Rows near named flat spaces through zero (a row that begins with a name and a colon came from that space)
diteb-nes: [  4 -29  -2  -1  18  15  21 -20  14  -1  -5  -4 -26 -15  11  33  -1   3
 -14   6   7  -9   3]
muzi-nofop: [ -5  10  -1  -1 -19  26   0   3  -7   9 -15  -6  22   2   2  14   0   8
 -25  -5  14  -7  -8]
suv-fumuf: [ -4 -16  33   6   6 -13  -5  -5  35  18  12  16  -3  16 -18  26  -7  30
   0 -13 -41   7   2]
muzi-nofop: [  1 -13  -4   1 -16  16 -30 -25   5 -30 -32 -19 -15 -15 -18 -20  -5 -27
  -8   2  27 -40  40]
nesa-dafi: [-21  -1 -11 -23  20 -16  22 -22  17 -31  34  46   3  15 -14  22  12  -6
   6  -8 -16  28  -6]
suv-fumuf: [-12  -2  -7  -8   0  -5   8  -5 -31  -1   1   7   1   0  15   5   5 -11
  -5   9   4  20 -23]
muzi-nofop: [  7 -30  11   5 -14   0 -33 -14 -20   4 -14  -2 -36 -20 -25   2 -11  19
  12 -13 -17 -13   5]
suv-fumuf: [  0  13  17   7   7 -11  -7   1  19   0   7   4   2  23 -14  -8  -3  -2
   0  -4 -12  -7  17]
suv-fumuf: [-19  35 -12 -17  12  -5  32  10  28 -22  21  10  30  31  29 -16  16 -23
 -25  -7  22  -2  23]
suv-fumuf: [  2  10 -16  -5   2  -5 -13   7  -1  12   4   0  -3   5   1  -2  -4  13
   2  -9  -9   8   2]
diteb-nes: [ 2 -6 -6 -2  9  9 11 -3 36 -2  1 -1  5 -4  2 16  1  5 -5  1  3 -5 11]
suv-fumuf: [ 10 -11 -14   1 -31  37 -15  -8 -46 -10 -24  -6 -14 -35 -23   5  -3  12
   0 -11  23 -23 -12]
diteb-nes: [  1  22  -4   0  -9   7  -4  11  27  -8   2   1  30   9 -14 -10   2   1
   2  -6   5  -7  12]
muzi-nofop: [  0  -3   9  -1   5  -7   7   6 -14  19  18  20  -9   6  -8  22  -2  30
   6 -14 -28  19 -25]
nesa-dafi: [  6  -8 -21  -7  -9 -10 -25  14  31   3  -6 -17   1 -16  11 -26  -4   8
  14  -7  -1  -5  29]
muzi-nofop: [  2   4   6   4 -18  15  -8   6 -26   6 -19 -18  -5  -3  11 -14  -3   0
 -19  -7  18 -24   7]
suv-fumuf: [  9  -7  18  16   8 -15  -7  15  55  26  -3 -18  19   3   6   0  -7   7
  14  17 -21   9   6]
muzi-nofop: [  4  -5 -30  -6   4 -15 -22  -9   4 -26  -9 -13 -11 -17   1 -34   0 -34
  23  16  16  -2  24]
diteb-nes: [ -1  -8 -44 -18   3 -15 -20  -1  30 -10  -1  -6   3 -18  10 -15   0  -8
  20   6   2  17  18]
nesa-dafi: [ 14   5   1  13   9  24   8 -17  25 -18  -4   2   6  -4 -37  20  -1  -9
   7  13  11 -15   3]
diteb-nes: [  3  19 -23  -6  -9   0 -24   7  17   2   9  16  26   3 -36   5  -3  20
  24 -10 -18  21  -8]
diteb-nes: [ 10 -20  13  13  11   7  11  -2 -18  29  -9 -14 -22  -9  16  26  -7  11
  -9  13  -5   4 -23]
diteb-nes: [-10   4 -31 -18 -22  17 -30 -14  35 -21  -8  13  31  -7 -38  11   0   7
   5 -11   2   4  13]
diteb-nes: [ 26  16  -8  16  17   9  19  21  13   9   0 -24  -2  -6  15 -11  -1  -5
   7  13  19 -15   7]
suv-fumuf: [-17  16  14 -11  -3  10  24   5  52 -13  16  18  34  25   2  10  10  10
 -29 -24   3 -15  24]
nesa-dafi: [-30 -10  -6 -24   9 -15 -17 -44 -14 -37  -7   7 -42  21   8 -17   2 -40
 -36 -12  13 -22  50]
suv-fumuf: [ 31  21 -16  20   8   1 -14  13   7 -15 -15 -38 -11 -13  -3 -53  -4 -35
  25  21  32 -34  35]
nesa-dafi: [ 14   5  25  27  -8  34  25   5 -13  16 -12  -6  32  -8 -17  34   0   3
   1  27   9   5 -50]
muzi-nofop: [  4  -2   8   1   8  12  10  -8  11  -1  11  17 -12   5 -22  25  -2  22
  -5 -17 -11 -10   2]
diteb-nes: [  0   8  10   2   0   4   9  -6 -27 -19   4   7 -14   5  -8 -12   4 -13
  -4  -6  12 -18   4]
muzi-nofop: [  3 -17  20   2 -11 -22 -27   1 -82  14   2   6 -62  -6  -5 -22  -9  22
  10 -28 -25  -7  -9]
nesa-dafi: [  4   0 -16  -9 -27  31  14  13   6 -19  -1   6  24 -29  -7   2   9  18
   4 -17  23 -15  -4]
nesa-dafi: [ -6 -12  20  10 -12   6 -10  -7 -27  19 -27 -21  -4   1  17   3  -6 -10
 -23  14   6  -4 -10]
suv-fumuf: [ -3  -1  26  10   0  -7   1   9  48  16   1  -3  28  15   1   8  -2   7
  -2   6 -18   6   4]
nesa-dafi: [ 11 -11  13  19  13  13   0 -19  32   6 -10  -3  10  -2 -31  35  -7  -4
   9  28  -9   6 -13]
nesa-dafi: [-15 -34  -5  -8 -20   2 -28 -17  26  -2 -35 -24  12 -20  17  -2  -4 -18
 -13  17  10   0  17]
nesa-dafi: [-16 -34  16  -9 -26  14  -2  -9 -23  15 -15   5  -5 -15  12  28  -1  26
 -24 -14  -7   3 -20]
diteb-nes: [ 11   5  -8   5   6  11   9   2   1  -7  -4 -12  -6  -8   4  -7   1  -9
   0   5  19 -16   9]
muzi-nofop: [ -4  -5  11   1 -11   6  -7  -3 -18   9  -6   4  -4   1  -7   9  -3  13
  -9  -9  -7  -2  -9]
muzi-nofop: [ -7  36 -11 -10   8  21  23  -6  -7 -26  10  13   5  25  -5   1   9 -14
 -31 -16  28 -23  17]
[  5   4 -16  -5  26 -26   0   3  47  -3  28  18   5   7 -15   4   0   7
  33   2 -28  27   5] => nesa-dafi
[  1  14 -14  -1  -2  -7  -2  10 -11 -13 -12 -26   4  -2  31 -45   5 -38
  -3  15  32 -12  20] => muzi-nofop
[ -7  11 -29 -12  10  -8  -3 -13  18 -29   3   5  14   2  -5 -12   6 -34
  10  16  14  12  12] => muzi-nofop
[  5 -23 -24 -12  29  -2  15 -19  22 -11  16  13 -31 -15  -1  26   1   7
  10  -2  -6   7   6] => diteb-nes
[ -3  17  -5   3 -13   6  -5  11  -3   5 -12 -13  30   4   9 -12   2 -13
  -5  12  13   5  -7] => suv-fumuf
[ -5 -23  -9  -9  11 -11  -3  -4  39  20   6   6   3  -4   8  31  -4  22
   4   2 -27  29  -7] => diteb-nes
[ -1 -12   0  -2  20 -25  -1 -10 -22   7  12   9 -31   3   4   4  -3  -3
  12   6 -20  21 -12] => suv-fumuf
[  0   7 -22  -6  16 -21   2   7 -12   8   6  -7  -5   3  26 -13   1 -16
   9  16   0  24  -7] => suv-fumuf
[  6  -8  16  10 -15  18  -3   7  -5  18 -16 -15  -2  -8   4   7  -6  20
 -15  -8   3 -19  -1] => muzi-nofop
[  8   3  -6   2   6   8   3  -5 -10  -2   5   7 -11  -4 -17  12  -2   8
   7  -3  -1  -1  -8] => diteb-nes
[-18 -15   3 -13 -12   6  -8 -20  13 -13  -6  14   7   0 -11  16   2   2
 -14  -9  -3   0   6] => diteb-nes
[ 12   1  10  11  21  -9  27  12 -13   2   5 -18 -24  -1  35 -21   3 -18
  -2  12  16 -16   8] => diteb-nes
[ -1  14 -22  -5  30 -37   5  13   8  13  15  -9   0  15  37 -20   2 -21
  12  21  -7  33   0] => suv-fumuf
[ -3 -27  35   7   1 -43 -13   6 -40  26  13  11 -30   0   6  -9  -5  16
  25  -1 -46  28 -28] => muzi-nofop
[-11   9 -35 -15  17 -39 -15   0  58 -24   7  -7  30   6  18 -38   7 -48
  26  31   4  30  29] => nesa-dafi
[-11  12   2  -5   9 -17   5  11  30  15  13   4  24  23  17   3   2   3
  -7   1 -15  21   1] => suv-fumuf
[  2  22   3   5  12  -6   0  -2 -27  -8   1  -6 -21  20   4 -24  -1 -23
 -11  -1  13 -19  17] => nesa-dafi
[-17  48 -49 -24 -14  25  -4  -7 -41 -32  -9   3  21  15   2 -19  10 -34
 -31  -7  49  -9   9] => muzi-nofop
[ 29 -14 -24   9  11  -9   4  34  35  31   2 -28   3 -35  29  -6  -5  21
  37  17  -6  17  -8] => muzi-nofop
[ -9   3   7  -5 -22  26 -24 -30 -40 -30 -23   2 -28   6 -30 -10  -3 -13
 -32 -24  24 -48  31] => muzi-nofop

Rows near named flat spaces through zero (a row that begins with a name and a colon came from that space)
nilu-rabi: [  8  -2 -20  -4  16  -3   3 -24  -3   5 -15   8 -19 -10 -12 -15  -3 -10
  -6 -22   4   1  15]
tek-milu: [ 19  -3 -28  -3  14 -17  19 -46  36   3  10  -8  -8 -19  -6 -15  -1 -45
  16  -3  26   8  30]
tek-milu: [-16 -12  -5  -8   7   5   7   5 -22  10   0   8 -19  14   5  23  -3  13
   1  23  25   0  42]
tek-milu: [ -7  11  15  -1  -3  12  -5  18 -10   2  14  -9  25  -7   4 -25  10 -13
  19 -23 -13 -35 -46]
kado-buli: [ -5   8  -9 -19  12  -2  22  -7 -12 -13   2  37  -8  -6   4   3   9  -5
  -6 -22  29 -24  30]
zunaz-lop: [ -4  -8 -29 -12  -1   9   4  -5  -9  25  10 -22 -13 -18 -14 -36 -13   1
  -7 -32  -8  -5  12]
nilu-rabi: [ 19  13   9  10  20 -13  16 -23  28 -19   8   9  19  -5  10   3  11 -31
  16  -1  16   1  -2]
kado-buli: [ -8 -10 -24 -21 -26  -5   7  -7  18  10  23 -13  -8 -15  -6 -13  -4 -17
   7   5  18 -12  20]
kado-buli: [ 18   2   9  11 -21 -19 -29  -8  19 -28 -43  30 -11   8  -9  27   3  22
 -29  17 -26  29 -28]
sel-naz: [  3 -16 -31 -12   0 -14  -1 -37  17  14   7  -1 -20 -15  -7  -6   5 -34
  23  10  27 -10  17]
sel-naz: [  1  -3  14  25  44  12  12  13 -21  18  23 -28  20  10  17   8  -5  25
  10  -2 -10  20   5]
sel-naz: [ -5  -1  24  11  18   0  -5   0 -11  -4  -8  13   5  21  14  30  14 -13
  28  36  20  -9  -4]
nilu-rabi: [ 14   0 -10   6  -3  -2 -15 -22   7   0 -46  -1 -26   3 -25 -14 -12 -15
 -16   0 -13  22   4]
sel-naz: [  6 -11  -8  12  14  -1  11 -11  10  16   9 -29  -5   6   0   6 -15  -1
   4  21   7  33  35]
zunaz-lop: [-15  -3 -10 -23 -56   3 -12  24  -5 -12 -33  18 -33   9 -20  10 -19  38
 -55  11 -11  16  27]
nilu-rabi: [ -6  -2  -6  -7   7   4   0  -5 -12   7  -3   5  -8  -2  -2  -7   4 -11
  10  -6  11 -16   5]
nilu-rabi: [ -4   1  17   4  16  -4  -5   2 -11  -7   7  22  12   7  17  24  21  -1
  23  11  12 -21 -21]
tek-milu: [  2  12  26   6 -11  -7  12  21  14 -32   6  19  19  16  17  37   2  25
 -19  23   4  19  10]
kado-buli: [-5  2  1 -4 16  2 20  5 -8  0 23  5  9 -1 13  7  4  4  7 -6 18 -9 19]
kado-buli: [ -3  12   8  -3  18   8  12   3 -18  -9 -11  19   0   4   2  -4   4  -6
  -3 -19  10 -15  10]
zunaz-lop: [  4  -2  -3   3  15  -5  12 -15   2  -5 -14  12 -16  12   1  21  -4  -4
  -4  20  23  18  42]
tek-milu: [ 16  13  16  22  35   2  14  -1   2  -7   6  -8  24   1  10  -4   0   2
   1 -19 -12  15  -9]
tek-milu: [ -4   4   7 -11 -41 -11   2   9  28 -23   4  12   3   5   3  20   1  -4
  -9  31  14   1   9]
kado-buli: [ -2  -4 -18 -14  -3  -4   1 -13  -2   2  -4  13 -16 -10  -7  -8   2  -8
  -2 -12  10 -13  11]
tek-milu: [  7   3   2   6  -7   2 -12   0   5   1 -10 -10   3  -5  -9 -17  -3  -3
  -4 -11 -22   4 -27]
nilu-rabi: [-21   3  17  -3  -4  24 -26  28 -42  17  -8  -7   8   3  -3 -25  10  -2
  20 -21 -22 -46 -57]
sel-naz: [  5  19  17   3 -16   6  -7  14   2 -20 -25   8   8   3  -9 -15  -3   0
 -21 -19 -24  -1 -27]
zunaz-lop: [  1 -10 -25 -16 -61  -6 -58  -8   3   1 -63  13 -44 -11 -43 -24  -7  10
 -36 -10 -46   1 -47]
zunaz-lop: [  4   7  -3   3  62   8  23 -24 -24  12  12   8   7  -9   9 -19  14 -33
  35 -36  25 -32   8]
nilu-rabi: [  1   3  12   9 -21   6 -17  19   2  -1 -13 -17   5   6  -8  -6 -10  16
 -16   3 -32  16 -26]
zunaz-lop: [-7  9 14  0 10  6 25 18 -3 -7 29 -1 23  4 18  8  2  5  4 -2 15 -7 16]
sel-naz: [  0 -10 -26 -12   1  -7   1 -21   6  14  15  -4  -9 -19  -4 -15   4 -18
  15 -11  12 -16   4]
sel-naz: [ 13  -3  15  28  60  -1  -5 -17 -18  10  -1   2  12   8  15  14  16  -3
  32   0  -2   2 -24]
kado-buli: [  8  -2 -12  -6 -43  -8 -22 -11  27  -7 -32  -4 -21  -4 -25 -12 -11 -11
 -21  11 -17  17  -8]
tek-milu: [ -2  -5  -7   6  35  14   9 -12 -20  27   3 -23  -5   0  -3 -20  -4 -23
  25 -10  11  -7  15]
nilu-rabi: [  5   5  -8  -3  31   1   5 -19 -14   4   1  14   1 -15   0 -22  13 -21
  17 -38   6 -29 -13]
tek-milu: [ 11   3   6  14  22  -6  10  -2   1 -10  -4   9   3   8   8  22  -4  25
 -18   2  -4  30  17]
nilu-rabi: [  1  -5  13  12 -22   1 -35   7  -4  -3 -48   1 -18  21 -15  16  -7  14
 -16  32 -25  25 -20]
zunaz-lop: [  3   6  -8 -10 -24  -4   1   0  18  -8   4  -2   3 -13  -8 -17  -3  -6
 -11 -14  -7  -4  -8]
kado-buli: [ -1  22   6 -15 -12  -3  53  14  23 -37  18  20  10   5  11  16 -12   4
 -35   2  35  16  73]
sel-naz: [ -6   6  24   8   2   7   0  22 -12  -9  -4   5  11  18  10  19   1  16
  -4  14  -3   4  -3]
zunaz-lop: [ -7  -4   2  -5 -42   0 -28  19   1  -3 -17   0  -8   3 -11   2  -5  24
 -21   9 -29   5 -29]
sel-naz: [ -3   5  24  16   6  12   8  22  -4  -1  -1 -20  12  22   7  13 -12   9
  -3  23  -3  23  14]
kado-buli: [  3   0  29  17  -6 -12   2  21  21 -16  31  -3  34  13  28  44   9  27
   6  39  -3  19 -16]
zunaz-lop: [  8 -16 -20   7  27  -2 -11 -32 -10  22 -24  -5 -29   1 -13  -3  -4 -11
   9   5   4  14  16]
[ 24   2  -1  17  -1 -17   0  -5  27 -16  -3   0   6  -3   1  15  -9  36
 -34  -3 -29  49  -3] => nilu-rabi
[ -8  12   3 -12 -19  13  -1   4  -3  -4 -21   0  -6   0 -16 -29  -3 -35
   2 -10   5 -24  -2] => kado-buli
[  2  -5 -14  -9   1 -13  16  -8  11  -7  20  16  -3  -7   9  19   2  16
 -10   2  17   6  29] => kado-buli
[  4   4   0   2 -20   5 -10 -16  16  -2 -45 -12 -23  12 -25 -15 -14 -46
   1  27   6  13  14] => nilu-rabi
[ -9  13   3 -12  -6   8  37  25   6  -6  50 -14  30 -12  14 -16  -5   4
  -5 -25  11 -13  20] => zunaz-lop
[ -8 -15 -10   2 -14   7 -26  10 -14  25  -3 -24 -10  -2 -10 -11  -8  22
  -3  -1 -29   5 -25] => zunaz-lop
[ 14   0  -4   8  14  -7 -15 -15  -9  -7 -37  24 -18   3 -10   7   0  18
 -22 -13 -18  17  -8] => kado-buli
[ -5  -4 -16 -19 -22  -8   8  -6  16  -3  15   6  -6 -11  -1  -1   1 -10
  -1   5  19 -11  18] => kado-buli
[ 23   5 -19  -4 -15 -20   3 -38  47 -14 -10   1  -7 -18 -15 -17  -2 -39
  -3  -3   6  12   5] => zunaz-lop
[  3   9  32   5 -48 -21   1  24  49 -41  19  11  31  14  21  49   6  15
 -10  55   3  22 -12] => kado-buli
[  0  -1  -8 -10 -19  -8  -6  -5   8 -10 -11  17 -12  -4  -6   5   2   1
 -11   3   3  -3   1] => sel-naz
[-11  -3   1  -3 -25  14 -15  18 -10  11 -17 -19 -10   7 -15 -15 -13   5
 -11   5 -18   4  -7] => nilu-rabi
[  8   2   2   7   6   1 -19 -14  -6  -1 -36   8 -13   4 -13  -8   2 -13
   0  -5 -12   0 -20] => nilu-rabi
[ 14  -1  -2  10  30 -14  32 -30  22 -12  -4  10 -11  16   9  36  -6 -19
   3  40  46  37  74] => zunaz-lop
[ -2  -4 -21 -20 -28  -7  -3 -26  25   2  -6   0 -18 -12 -16 -19   2 -53
  18  12  26 -22  10] => sel-naz
[  9   6  28  27  56   3 -11   2 -33  -2  -5  20  21  10  20  18  22  19
  20 -16 -16  -9 -46] => sel-naz
[ -9   5  18   7  17  14  20  10  -8   5  10 -17  12  17  10   4  -4 -21
  21  21  24  -2  27] => tek-milu
[  6  11   1  -3   5  -3  19  -5  16  -9  22  -1  19 -13   6 -15   5 -21
   9 -18   9 -13  -1] => zunaz-lop
[-12  -9  11   7   1   7   4  24 -12   8  14 -14   4  18  12  27  -8  32
  -5  29   1  20  21] => zunaz-lop

Rows near named flat spaces through zero (a row that begins with a name and a colon came from that space)
fezur_sepa: [-11  13  30  -3   3   9  22  28  -3   1  16   5   6  10   1   4   4  -5
 -11 -15 -14   6  -2]
zel_vesef: [ -5  21  25 -14 -20  38  10 -14   9   5   0  17  -8  18  -7  16   3  -8
 -16   3 -36 -19   7]
ganol_gik: [ -1 -27 -21  30  12 -15 -15  14   6   7   2 -38  -5 -12 -12 -14  18  22
   2  10 -10  14 -15]
nake_rel: [  8  23 -11   7  29 -32  -9  17  -2  -4 -11 -19  27  -6  12  19  -4  14
  11   5  16  34  -1]
fezur_sepa: [ -1  21  26 -12  16 -39   3   5  -6   4  22 -20 -14   6  21  42  14  10
 -23 -10 -11  38  -1]
ganol_gik: [  0  26  -3 -15 -16   4 -21 -26   8   5 -13   0  -3  -2   5  18  -6   1
 -12  11  -5   6   4]
fezur_sepa: [ -7  16 -30  20   1   8 -31  19  10  26 -12 -16  26 -22 -28 -21   8   9
  -7  10   8  20  -9]
nake_rel: [-24  22   5 -30  -8  -6  13 -14 -13  33  29  26  -8 -15  -2   7   9 -23
 -19 -21  31  21  17]
ganol_gik: [ -2  12   3  13 -30  33  -2  21   8  15   2  18   3   9 -23  -1  -7 -16
  -4   5   7 -32  -7]
nake_rel: [ 10  23  -5   5  13 -10  21 -22  -9  28   9  18   4   3  -5  31 -16 -23
  -4  -3  20   7  21]
zel_vesef: [ -4  -5 -14  -4 -17  10   3 -46  -6  36  13  25 -21 -13 -17 -11 -14 -30
 -24  -8  18  -7  17]
zel_vesef: [  3 -16  -7   8  -8   9  18 -12   4 -20 -13  -1  -5  12  12  15 -13   4
  36  19  -6 -25   3]
zel_vesef: [ -9  18  -1  16   5   6   5   6   1  37  14  -5   6  -6 -22   4   5  -8
 -23  -4  -7  20   3]
ganol_gik: [  7  53  16 -13  -5   7 -13   8   1  25   5  22  12   6 -14  22   1 -16
 -34 -10   6   7   6]
fezur_sepa: [ -2 -28   5   9 -26  10   6  -2   1 -14   0   1 -19   6   7 -14 -21  -8
   4   2   1 -26 -10]
ganol_gik: [ -8 -15 -11  29 -19  20   0  22   9   8   0 -11   0   0 -17 -14  -2   1
  10  12  -2 -18 -14]
ganol_gik: [  5  25   2  -6   3  -5  -3  13  -5  20  12  17   6   2 -13  17  13 -10
  -9  -8  20   1   6]
nake_rel: [-27  15  -2 -15 -24  18  -8 -11   0  40  19  16  -9 -20 -21 -18   8 -19
 -35 -13  11  13   4]
nake_rel: [-18 -14  -5  -8   9 -34   0  30 -13   2  24  -9  -2 -19   8 -14  19   6
   5 -18  36  27  -8]
nake_rel: [ -6  -5  -4  -3  -7  -8  -9  14  -7   5   8   9   3 -14  -2 -27  -8 -11
 -10 -15  32   6  -6]
zel_vesef: [ -4 -17  -8   7   7  -8  15  -8  -7  17  17   0 -12  -5  -7  -1   8  -6
   1  -5   8   2   7]
zel_vesef: [ -6  34 -15 -18  -5  10 -22  -5  12 -16 -33  -4  29  -6  11  12  -2  17
  23  22  -1  10   2]
fezur_sepa: [ -6 -10  -5   0   7 -13  19 -14  -5 -14  -5  -7   2  -2  23   6 -20   1
  22   4   7  10   5]
zel_vesef: [-30 -19 -15 -15   7 -13  30 -18 -11  30  36   2 -24 -16  -6  12  43   1
  16  -6  15  15  18]
nake_rel: [ -9 -19   3  -3   1 -16  -2  28  -6 -14  10  -7  -2  -8   9 -22   7   6
   5 -12  16   6 -13]
ganol_gik: [ 13   8   6  -2  -3  12  -1  16  -4  14  11  29   0   9 -24  -2  14 -16
  -9 -11  14 -26   3]
ganol_gik: [-15  17 -10  -5 -32   6  17   5  -2  10   7  22  -2   3   5  32 -11 -17
  31  10  44 -21   6]
fezur_sepa: [ 21  23 -34 -11  23  22 -28 -17   6  18 -24  28  31 -10 -39 -14  32   3
   7   8   6 -12  20]
fezur_sepa: [-13  -8  18   1 -24  -8  18  12  -5 -19   8  -2 -11   6  30   4 -36 -11
   5  -6  15  -2 -11]
fezur_sepa: [  7 -22   4 -13   2  -3  25 -19 -10  -4  16  22 -24  12   3  14  14  -9
  18  -5   8 -28  15]
nake_rel: [ -3  -2  19  -8   2   7  -9  20  11 -40 -18 -24   8  11  19  -2  11  30
  11   9 -41   1 -16]
ganol_gik: [ -4  37   1 -18  11 -18  -1  -2  -5  15   7   5  11  -6   6  28   7  -2
  -7  -5  17  29  11]
fezur_sepa: [  9 -16 -17  24  12 -18 -39 -20  14  12  -8 -53 -18 -11 -11  -2  19  31
 -28  17 -41  27 -13]
zel_vesef: [  6  -3  -7  10  -9  24  17 -43  -1  33   7  22 -16   4 -22   4 -14 -27
 -15   2  -7 -20  19]
zel_vesef: [ 17 -13  27  22 -14  14   8  15   3 -17  -2   1 -10  25   3  -4 -30 -11
 -13  -2 -21 -30 -14]
ganol_gik: [ 15 -23  30  11  14  -8  31  31 -16 -15  20  18  -4  19   5 -12 -13 -18
  -4 -27   8 -19  -3]
nake_rel: [11 10 -9 15 12 -5  1 -5  1  9 -6 -5  9  3 -5 15 -8 -1  2  8  0  5  5]
fezur_sepa: [  5   0 -11 -13  20 -30  11 -29  -9  -8  -2  -3  -3  -3  23  27  -2   5
  21   4  14  16  16]
zel_vesef: [  2  -4   8   7   6 -10  -2  24  -1  -8   3 -11   3   2   4  -4   2   7
  -2  -5  -1   6 -10]
nake_rel: [-13   8 -24  11 -15  23 -37  -9  19  28 -10 -22   0 -18 -30 -16  22  15
 -20  18 -23  11  -8]
[-35 -12   1  11 -34  -3  17  19   0   5  18 -17 -15  -8  15   2 -17  -4
  10   3  18   8 -15] => zel_vesef
[ 25  11  28 -13  38 -12 -17  -7  -4  -5  -1  -1   6   4  -3 -16   9   4
 -51 -24 -37  25   3] => ganol_gik
[  6 -12 -19  27  -2   2 -25  14   8   5 -11 -18   8 -10 -16 -25  -4   8
  -5   8   1   0 -15] => nake_rel
[-14  -7  14  17 -29  22  25   3   5   3   7  -3 -15  14   3  13 -21 -10
   4   8 -15 -19  -6] => zel_vesef
[-16  -5 -14  12 -27  13  -4  -8  12  -3 -13 -18  -4  -5   7   3 -17   7
  15  22  -5  -4  -9] => ganol_gik
[ 20   5  -7  -8  10 -15 -28 -10  -1  13   4   5 -11  -2 -16   6  28   4
 -19  -4   4  -2   4] => ganol_gik
[-17  -6 -19 -11  -7 -10  24 -35 -16  57  43  27 -32 -16 -22  16  24 -28
  -7 -13  40   2  26] => nake_rel
[ -9  -2   8 -31   7 -23  55 -36 -26  25  45  41 -32   6  11  45  15 -30
  14 -20  38  -5  36] => nake_rel
[  2  50  -2   9  12 -16 -14  23  -7  24  -5   7  43 -18  -1 -10 -44 -22
 -32 -17  39  45  -2] => nake_rel
[ 11   5   9 -18  -1   1  -6  -3   0 -33 -19  10   8   9  20   1 -12   3
  12   1   0 -12   0] => nake_rel
[  8   6 -35 -18 -26   0 -33 -31   6  18  -4  17 -21  -6 -17  25  31   1
  15  20  32 -29  10] => ganol_gik
[  5   5  12  -9  15 -27   2 -15  -3  -9   3 -16 -10   5  22  26   0  10
  -7  -1 -14  23   3] => fezur_sepa
[ -1  14  -3   7   0  12  -6  18   3  19   4   5  10  -2 -22  -4  13  -3
  -9  -1   1  -1  -2] => ganol_gik
[  3 -63 -15  12   8   8   4 -11   2 -27 -10 -13 -14  -3  -1 -43   9  16
  24   6 -22 -23  -6] => ganol_gik
[-18  16 -24 -16  12  12  -5  -9   4  16  -7   2  21 -20 -15  -7  31  12
  16   8   1  19  13] => ganol_gik
[  1 -42  11  51  -4   0  46  33   1 -21   8 -28 -13  27  13  17 -23   5
  38  15 -17 -28 -17] => zel_vesef
[ 13  -3  -1   2  -4  11  -2 -13   4 -12 -14   5  -1  10   1   3  -9   0
   7   9 -11 -20   2] => nake_rel
[-26   4   1   5 -35  34  23   2   8  -9 -12   4   9   3  12  -1 -35  -9
  25  15  -1 -14  -3] => ganol_gik
[ -3  -3 -23   7 -13   1 -13  -1   2   3 -10   1   6 -12  -3 -11 -13  -3
  11   8  25  -5  -4] => fezur_sepa
